Below is a small trained network, with its code and all its weights. Each question gives an input and a class and asks what happens when units are switched off, that is, made to give their printed mean instead of their output.

import numpy as np


def w(rows, s, z=0):
    codes = np.array(rows[::2]) - 128.0
    scale = np.full(codes.shape[1], s)
    scale[-1] = z or s
    return codes * scale


def f(y):
    return y / 2 * (1 + np.tanh(0.7978845608 * (y + 0.044715 * y**3)))


def log_softmax(a):
    a = a - a.max(-1, keepdims=True)
    return a - np.log(np.exp(a).sum(-1, keepdims=True))


def net(x, mask):
    res = np.array(x, float).reshape(1, 4) / 4 @ E
    y = f(res @ A[0][:, :-1].T + A[0][:, -1])
    res = res + np.where(mask, y, B[0][:, -1]) @ B[0][:, :-1]
    return log_softmax(res[-1] @ U[:, :-1].T + U[:, -1])


A, B = {}, {}
E = w([
[127,127,127],'x0',
[247,174,93],'x1',
[72,183,79],'x2',
[162,78,28],'x3',
],0.011)
A[0] = w([
[86,113,114,103],'neuron 1',
[162,72,144,97],'neuron 2',
[123,148,153,114],'neuron 3',
[109,87,52,100],'neuron 4',
[169,169,114,95],'neuron 5',
[177,186,129,97],'neuron 6',
[82,224,97,114],'neuron 7',
[119,156,164,96],'neuron 8',
[173,164,101,119],'neuron 9',
[38,88,193,114],'neuron 10',
[116,116,122,160],'neuron 11',
[122,152,165,92],'neuron 12',
[158,91,165,165],'neuron 13',
[177,66,85,127],'neuron 14',
[154,35,175,122],'neuron 15',
[134,157,188,91],'neuron 16',
[145,197,107,109],'neuron 17',
[135,184,204,112],'neuron 18',
[115,166,109,83],'neuron 19',
[136,110,109,129],'neuron 20',
[120,76,72,104],'neuron 21',
[145,65,99,124],'neuron 22',
[119,138,218,133],'neuron 23',
[249,139,39,123],'neuron 24',
[165,169,123,104],'neuron 25',
[177,145,54,160],'neuron 26',
[115,235,166,100],'neuron 27',
[124,124,79,91],'neuron 28',
[150,160,208,95],'neuron 29',
[117,201,85,99],'neuron 30',
[72,60,102,100],'neuron 31',
[149,132,96,105],'neuron 32',
[136,108,140,254],'neuron 33',
[66,116,127,102],'neuron 34',
[130,96,79,115],'neuron 35',
[182,164,82,123],'neuron 36',
[71,183,57,108],'neuron 37',
[53,116,95,107],'neuron 38',
],0.015,0.0083)
B[0] = w([
[157,101,182,148],'neuron 1',
[171,97,116,151],'neuron 2',
[88,93,97,138],'neuron 3',
[93,81,95,180],'neuron 4',
[67,84,166,153],'neuron 5',
[77,45,172,161],'neuron 6',
[186,128,82,179],'neuron 7',
[132,77,111,145],'neuron 8',
[116,113,177,166],'neuron 9',
[124,127,151,220],'neuron 10',
[84,149,144,145],'neuron 11',
[102,53,109,142],'neuron 12',
[203,200,97,166],'neuron 13',
[115,125,98,192],'neuron 14',
[219,145,154,180],'neuron 15',
[115,98,96,157],'neuron 16',
[161,109,189,155],'neuron 17',
[100,74,75,181],'neuron 18',
[188,112,131,131],'neuron 19',
[94,113,119,141],'neuron 20',
[88,79,82,171],'neuron 21',
[87,91,78,168],'neuron 22',
[135,120,78,192],'neuron 23',
[124,132,149,249],'neuron 24',
[83,79,191,150],'neuron 25',
[116,154,137,206],'neuron 26',
[127,95,95,178],'neuron 27',
[135,86,104,147],'neuron 28',
[113,89,86,170],'neuron 29',
[191,111,141,159],'neuron 30',
[141,90,195,176],'neuron 31',
[135,104,140,145],'neuron 32',
[143,223,111,194],'neuron 33',
[129,112,161,167],'neuron 34',
[89,112,117,163],'neuron 35',
[103,125,144,182],'neuron 36',
[254,177,91,181],'neuron 37',
[145,120,187,177],'neuron 38',
],0.0092,0.014)
U = w([
[67,78,48,82],'0',
[97,92,208,62],'1',
[174,131,106,133],'2',
[105,133,113,246],'3',
[44,245,100,116],'4',
],0.013,0.011)

Each question gives the input, the list of numbers given to net, and the class t.
The units are the neurons (one row each of A and B). Each row of codes is followed by its name. A weight is (code - 128) times the scale printed after its matrix; where a second scale follows, it is the last column's (A, B and U).
mask holds one flag per neuron, in row order. A switched-off neuron (its flag False) gives its mean, the last column of its row in B, instead of its output. The means were averaged over made-up inputs and are rounded, as every weight is.
A unit's drop is (log p(t) with every unit on - log p(t) with that unit switched off) / (log p(t) with every unit on - log p(t) with every unit switched off).
The circuit of an input: a set's keep is (log p(t) with only the set's units on - log p(t) with every unit switched off) / (log p(t) with every unit on - log p(t) with every unit switched off). Starting from the 12 units with the biggest drops (on a tie, the unit counted first), units are removed one at a time, each time the one whose removal leaves the highest keep (on an exact tie, the one counted first), for as long as the keep stays at least 0.8.
circuit, biggest first: the units of the circuit, biggest drop first
top k neurons: the k neurons with the biggest drops, biggest first
drop when u is switched off: that unit's drop, to one decimal
input [-3,-6,-6,-6], class 0: top 2 neurons => (neuron 23; neuron 18)
input [5,6,-3,-5], class 1: circuit, biggest first => (neuron 6)
input [-6,-4,7,1], class 2: circuit, biggest first => (neuron 37; neuron 7)
input [7,7,-6,-2], class 1: circuit, biggest first => (neuron 6; neuron 25)
input [1,5,-3,-3], class 1: circuit, biggest first => (neuron 6; neuron 37)
input [5,-7,-8,3], class 2: top 2 neurons => (neuron 15; neuron 13)
input [-5,-7,8,3], class 2: top 2 neurons => (neuron 37; neuron 7)
input [5,-8,5,-8], class 0: top 4 neurons => (neuron 23; neuron 18; neuron 27; neuron 7)
input [5,-6,1,-6], class 0: circuit, biggest first => (neuron 23; neuron 18)
input [-3,2,6,4], class 2: top 2 neurons => (neuron 37; neuron 30)
input [-2,5,2,-5], class 0: top 2 neurons => (neuron 18; neuron 27)
input [-1,-6,7,2], class 2: drop when neuron 37 is switched off => 0.8
input [-6,7,4,-4], class 1: drop when neuron 6 is switched off => 0.1
input [-6,-3,8,0], class 2: drop when neuron 28 is switched off => 0.0
input [-4,2,-8,-6], class 2: circuit, biggest first => (neuron 13)
